Below are the code and all the weights of a small trained network. Each question names an input and a target symbol and asks about switching units off, where a switched-off unit gives its printed mean instead of its output.

import numpy as np


def w(rows, s, z=0):
    codes = np.array(rows[::2]) - 128.0
    scale = np.full(codes.shape[1], s)
    scale[-1] = z or s
    return codes * scale


def f(y):
    return y / 2 * (1 + np.tanh(0.7978845608 * (y + 0.044715 * y**3)))


def softmax(a):
    e = np.exp(a - a.max(-1, keepdims=True))
    return e / e.sum(-1, keepdims=True)


def log_softmax(a):
    a = a - a.max(-1, keepdims=True)
    return a - np.log(np.exp(a).sum(-1, keepdims=True))


def net(x, mask):
    ids = ['αβδεζηθλμπστψω'.index(c) for c in x.split()]
    T = len(ids)
    res = E[ids] + P[:T]
    u = 0
    for l in range(2):
        r = res
        for j in range(2):
            rows = slice(2 * j, 2 * j + 2)
            q, k, v = (r @ M[l][rows].T for M in (Q, K, V))
            z = softmax(np.where(np.tri(T) > 0, q @ k.T / 2**0.5, -1e9)) @ v
            o = O[l][rows]
            res = res + np.where(mask[u + j], z, o[:, -1]) @ o[:, :-1]
        u += 2
        y = f(res @ A[l][:, :-1].T + A[l][:, -1])
        res = res + np.where(mask[u : u + 16], y, B[l][:, -1]) @ B[l][:, :-1]
        u += 16
    return log_softmax(res[-1] @ U[:, :-1].T + U[:, -1])


Q, K, V, O, A, B = {}, {}, {}, {}, {}, {}
E = w([
[160,216,130,126,98,205,196,208,158,88,72,71],'α',
[128,59,211,104,71,40,2,42,111,54,74,78],'β',
[43,141,138,160,95,135,105,217,201,202,96,84],'δ',
[164,174,98,113,126,177,149,159,78,165,139,192],'ε',
[158,173,95,108,203,189,154,139,78,131,70,135],'ζ',
[101,141,98,177,193,124,142,136,105,182,148,43],'η',
[112,107,121,86,216,115,161,168,114,164,169,174],'θ',
[115,67,105,115,125,115,123,156,170,185,252,135],'λ',
[69,152,133,77,155,92,135,214,146,189,192,191],'μ',
[207,138,72,164,99,220,149,98,86,140,151,117],'π',
[92,210,128,88,163,143,131,204,116,164,113,168],'σ',
[173,80,90,99,216,174,165,97,82,137,157,149],'τ',
[139,174,105,136,65,167,112,177,135,183,200,145],'ψ',
[192,64,133,74,106,184,221,170,152,101,199,168],'ω',
],0.0071)
P = w([
[148,164,120,92,145,138,120,122,157,153,131,146],'0',
[112,133,96,95,113,148,121,181,55,96,151,125],'1',
[69,130,71,93,131,183,154,145,99,93,160,94],'2',
[194,160,217,126,161,105,150,140,107,203,147,92],'3',
[136,139,148,153,89,203,174,94,158,174,158,83],'4',
[164,95,123,94,177,127,96,254,134,143,166,72],'5',
],0.0072)
Q[0] = w([
[70,74,134,192,114,2,68,18,103,45,29,178],'0.h0',
[137,114,125,110,133,163,211,149,201,107,124,118],'0.h0',
[155,140,166,149,97,150,128,104,123,163,128,100],'0.h1',
[66,144,91,140,127,134,155,105,83,97,135,131],'0.h1',
],0.0069)
K[0] = w([
[167,147,99,92,129,146,136,151,138,127,146,245],'0.h0',
[125,69,185,90,95,66,76,67,131,86,85,107],'0.h0',
[151,134,149,127,145,106,128,129,116,132,126,110],'0.h1',
[122,152,79,140,167,155,157,157,117,151,156,154],'0.h1',
],0.011)
V[0] = w([
[111,155,71,174,159,200,225,232,118,226,191,146],'0.h0',
[132,153,66,204,219,199,223,190,124,219,177,91],'0.h0',
[91,56,189,123,37,60,41,4,146,14,25,120],'0.h1',
[78,38,162,119,137,67,58,60,121,103,151,73],'0.h1',
],0.0041)
O[0] = w([
[83,129,101,107,162,223,170,142,173,157,143,131,194],'0.h0',
[110,125,83,108,167,215,197,129,171,176,130,93,183],'0.h0',
[106,85,84,253,156,141,98,123,188,106,96,161,4],'0.h1',
[123,70,87,187,168,102,110,112,161,159,151,118,79],'0.h1',
],0.0055,0.0041)
A[0] = w([
[152,176,122,93,172,164,141,111,60,93,56,77,230],'0.n0',
[95,104,82,100,237,119,150,163,77,118,156,128,220],'0.n1',
[155,122,150,66,73,124,133,138,63,86,174,113,207],'0.n2',
[97,175,167,124,116,93,98,148,121,157,126,113,182],'0.n3',
[28,176,161,100,110,128,107,198,141,143,119,93,227],'0.n4',
[88,184,93,108,90,186,193,152,106,163,150,164,164],'0.n5',
[183,132,155,143,193,113,152,120,109,190,169,84,232],'0.n6',
[62,143,58,106,121,241,216,123,203,118,159,124,135],'0.n7',
[188,120,166,155,98,84,123,161,137,52,90,97,109],'0.n8',
[144,98,176,66,84,117,117,113,99,99,144,118,198],'0.n9',
[152,107,92,112,156,185,211,110,93,138,171,152,171],'0.n10',
[47,88,2,90,166,156,98,199,108,102,160,103,209],'0.n11',
[197,123,184,197,119,15,78,134,84,102,128,146,155],'0.n12',
[175,136,185,74,120,110,137,127,77,139,150,117,184],'0.n13',
[124,120,105,134,107,140,109,105,160,144,172,53,254],'0.n14',
[129,173,174,95,178,120,176,198,156,216,177,120,161],'0.n15',
],0.0073,0.0025)
B[0] = w([
[159,171,107,136,185,190,123,119,13,100,12,69,182],'0.n0',
[86,38,44,28,179,84,134,130,96,118,84,136,183],'0.n1',
[157,98,125,88,71,124,122,158,35,67,180,112,194],'0.n2',
[80,186,159,107,103,100,54,127,101,151,102,140,152],'0.n3',
[51,187,121,156,106,44,44,200,118,169,89,120,202],'0.n4',
[117,183,34,172,120,152,206,180,164,150,144,169,235],'0.n5',
[186,96,162,8,106,144,115,73,157,186,110,101,191],'0.n6',
[90,135,2,245,155,162,127,87,215,156,135,175,228],'0.n7',
[98,148,153,198,130,143,161,184,135,53,144,105,127],'0.n8',
[144,85,182,115,110,99,86,141,69,57,181,112,159],'0.n9',
[160,86,35,117,148,169,231,114,162,128,133,191,201],'0.n10',
[70,67,4,139,115,89,87,208,90,80,141,98,198],'0.n11',
[77,137,143,172,178,174,105,114,129,63,153,150,147],'0.n12',
[182,123,192,28,104,130,110,125,62,116,148,121,185],'0.n13',
[132,73,112,151,68,140,57,85,140,173,157,54,175],'0.n14',
[127,184,163,26,103,81,154,134,162,230,129,163,254],'0.n15',
],0.005,0.0082)
Q[1] = w([
[200,169,199,24,70,113,143,90,80,181,132,94],'1.h0',
[109,157,166,182,137,168,168,28,233,177,102,182],'1.h0',
[174,172,205,52,60,114,142,84,99,198,120,109],'1.h1',
[152,112,109,66,74,78,86,228,2,98,145,62],'1.h1',
],0.0069)
K[1] = w([
[118,92,148,151,82,100,111,176,66,35,124,72],'1.h0',
[54,133,1,164,136,147,128,135,121,113,162,159],'1.h0',
[103,60,132,152,83,119,104,199,75,26,132,70],'1.h1',
[178,113,255,95,112,104,123,127,123,123,115,99],'1.h1',
],0.0073)
V[1] = w([
[93,32,142,59,181,69,139,116,138,136,169,186],'1.h0',
[212,35,114,146,172,195,132,44,107,95,113,70],'1.h0',
[149,81,130,145,21,118,108,125,180,146,254,127],'1.h1',
[198,136,110,113,118,180,212,151,105,111,175,221],'1.h1',
],0.0071)
O[1] = w([
[88,144,125,197,173,64,188,54,37,216,174,189,136],'1.h0',
[89,226,71,62,87,99,100,32,113,93,143,108,2],'1.h0',
[2,85,208,84,111,198,167,88,108,167,104,177,133],'1.h1',
[83,190,139,111,211,154,117,123,164,110,208,131,201],'1.h1',
],0.0084,0.0076)
A[1] = w([
[63,43,183,165,141,167,199,137,122,180,125,204,92],'1.n0',
[28,205,121,71,109,137,87,58,105,120,164,96,164],'1.n1',
[154,149,141,176,253,127,135,175,190,149,179,129,144],'1.n2',
[128,161,68,58,91,170,191,145,113,165,106,129,226],'1.n3',
[189,168,107,157,166,36,152,146,95,144,185,164,218],'1.n4',
[205,77,94,163,91,118,142,205,146,165,44,97,142],'1.n5',
[64,185,98,78,127,130,97,66,149,86,181,96,115],'1.n6',
[142,133,108,58,76,95,128,152,49,165,52,101,250],'1.n7',
[204,148,103,76,94,122,100,169,194,61,129,74,78],'1.n8',
[149,119,223,97,81,89,61,83,63,71,83,138,184],'1.n9',
[151,194,72,91,129,74,97,54,162,73,181,109,76],'1.n10',
[107,121,185,128,144,162,122,125,104,58,170,126,95],'1.n11',
[89,30,192,171,129,189,170,168,144,168,108,169,152],'1.n12',
[118,148,143,80,176,190,75,182,167,104,142,98,218],'1.n13',
[209,106,59,135,88,107,136,191,135,146,76,76,171],'1.n14',
[67,117,157,180,173,117,182,83,64,178,199,186,142],'1.n15',
],0.0058,0.0026)
B[1] = w([
[114,190,142,123,76,120,146,171,96,113,27,75,210],'1.n0',
[145,117,166,111,125,90,149,78,101,107,137,255,160],'1.n1',
[200,77,160,179,184,162,73,184,43,62,183,127,239],'1.n2',
[84,85,102,74,65,118,110,55,192,179,129,80,246],'1.n3',
[200,108,57,182,148,94,83,115,59,159,134,84,177],'1.n4',
[106,98,200,146,111,65,203,88,175,154,125,227,192],'1.n5',
[176,166,136,86,115,93,114,122,130,74,92,232,146],'1.n6',
[113,47,156,159,35,94,94,70,125,134,181,125,192],'1.n7',
[93,194,191,159,107,40,209,142,179,62,135,74,154],'1.n8',
[132,95,183,139,104,192,98,191,63,41,160,100,181],'1.n9',
[211,175,95,93,59,94,82,194,99,90,9,176,143],'1.n10',
[79,185,113,79,204,154,190,161,145,138,137,142,129],'1.n11',
[154,137,137,116,88,145,103,186,107,128,22,130,211],'1.n12',
[97,96,165,75,157,177,112,144,201,72,167,123,204],'1.n13',
[109,113,172,152,102,33,184,81,191,147,148,146,197],'1.n14',
[82,213,127,151,151,98,206,140,49,134,97,80,182],'1.n15',
],0.0057,0.012)
U = w([
[84,152,174,126,122,98,225,141,197,64,177,63,12],'α',
[165,72,159,140,66,139,32,117,37,83,154,105,218],'β',
[97,120,154,156,77,70,137,123,181,176,54,231,70],'δ',
[150,125,104,114,223,197,36,131,146,104,253,64,100],'ε',
[194,187,74,136,122,78,115,173,159,93,90,38,86],'ζ',
[73,86,69,105,95,77,172,20,200,233,162,85,255],'η',
[134,151,89,187,197,128,122,115,55,166,181,29,92],'θ',
[62,208,116,131,110,98,209,107,111,144,60,39,29],'λ',
[193,158,125,183,145,113,163,179,70,133,47,124,31],'μ',
[129,141,114,63,122,147,91,106,210,72,106,210,20],'π',
[191,70,166,194,195,110,150,151,154,130,175,232,105],'σ',
[195,160,68,118,134,114,97,113,88,145,72,215,89],'τ',
[93,108,140,77,146,235,105,189,166,134,70,68,197],'ψ',
[53,162,170,117,183,129,204,103,105,97,198,203,167],'ω',
],0.0047,0.0027)

Each question gives the input, a string of symbols that net reads in full, and the target symbol t.
The units are the heads (2 rows each of Q, K, V and O) and the neurons (one row each of A and B). Each row of codes is followed by its name. A weight is (code - 128) times the scale printed after its matrix; where a second scale follows, it is the last column's (O, A, B and U).
mask holds one flag per unit, layer by layer, with each layer's heads first. A switched-off unit (its flag False) gives its mean, the last column of its rows in O or B, instead of its output. The means were averaged over made-up inputs and are rounded, as every weight is.
A unit's drop is (log p(t) with every unit on - log p(t) with that unit switched off) / (log p(t) with every unit on - log p(t) with every unit switched off).
The circuit of an input: a set's keep is (log p(t) with only the set's units on - log p(t) with every unit switched off) / (log p(t) with every unit on - log p(t) with every unit switched off). Starting from the 12 units with the biggest drops (on a tie, the unit counted first), units are removed one at a time, each time the one whose removal leaves the highest keep (on an exact tie, the one counted first), for as long as the keep stays at least 0.8.
circuit, biggest first: the units of the circuit, biggest drop first
top k neurons in layer l: the k neurons of layer l with the biggest drops, biggest first
heads that matter: for each layer, one digit per head in row order, 1 if its drop is at least 0.15 and else 0, layers parted by /
input ψ β ω δ η ψ, target η: heads that matter => 00 / 10
input ω ψ ψ β, target β: circuit, biggest first => [0.n5, 0.n10, 1.h1, 1.n9]
input β ψ ψ, target β: circuit, biggest first => [0.h0, 1.h1, 0.n7, 1.n7]
input ω ζ ε, target ω: heads that matter => 00 / 11
input ψ η ω ζ η ω, target ζ: top 3 neurons in layer 0 => [0.n0, 0.n11, 0.n2]
input ω ψ ψ θ, target ψ: heads that matter => 00 / 11
input ψ β β, target ψ: top 3 neurons in layer 0 => [0.n15, 0.n6, 0.n13]
input ζ η β ψ ω θ, target ω: heads that matter => 10 / 11
input π μ η ε, target μ: heads that matter => 00 / 10
input π ψ ψ η θ η, target η: heads that matter => 00 / 00
input σ τ ε η δ, target ε: heads that matter => 00 / 01
input α ψ η, target α: top 2 neurons in layer 0 => [0.n11, 0.n0]
input τ η μ, target τ: heads that matter => 00 / 11
input τ ψ ψ μ ψ λ, target μ: top 3 neurons in layer 1 => [1.n0, 1.n12, 1.n15]
input β η η ψ ζ, target η: top neuron in layer 1 => [1.n2]
input η β ζ ψ ψ ζ, target β: top neuron in layer 1 => [1.n7]
input ω ψ α, target ω: top 2 neurons in layer 0 => [0.n11, 0.n4]
input μ ψ β τ ε τ, target β: heads that matter => 10 / 10
input ω λ δ η ω, target δ: top 2 neurons in layer 0 => [0.n11, 0.n4]
input μ ζ μ, target μ: heads that matter => 00 / 10
input π ω ψ μ λ, target ψ: heads that matter => 10 / 11
input ω ψ ω β θ, target β: heads that matter => 10 / 01
input ψ π μ η, target π: heads that matter => 00 / 11
input λ θ ψ ψ β τ, target β: top 2 neurons in layer 0 => [0.n5, 0.n7]
input θ ψ θ β ζ ω, target ω: heads that matter => 11 / 11
input π β σ μ ε, target β: top 2 neurons in layer 1 => [1.n9, 1.n7]
input σ δ ψ λ, target δ: top neuron in layer 1 => [1.n5]
input θ α ψ λ θ ψ, target λ: heads that matter => 00 / 11
input σ β ψ π, target β: top neuron in layer 0 => [0.n5]
input ψ ψ τ η ζ, target τ: top 3 neurons in layer 1 => [1.n10, 1.n6, 1.n1]
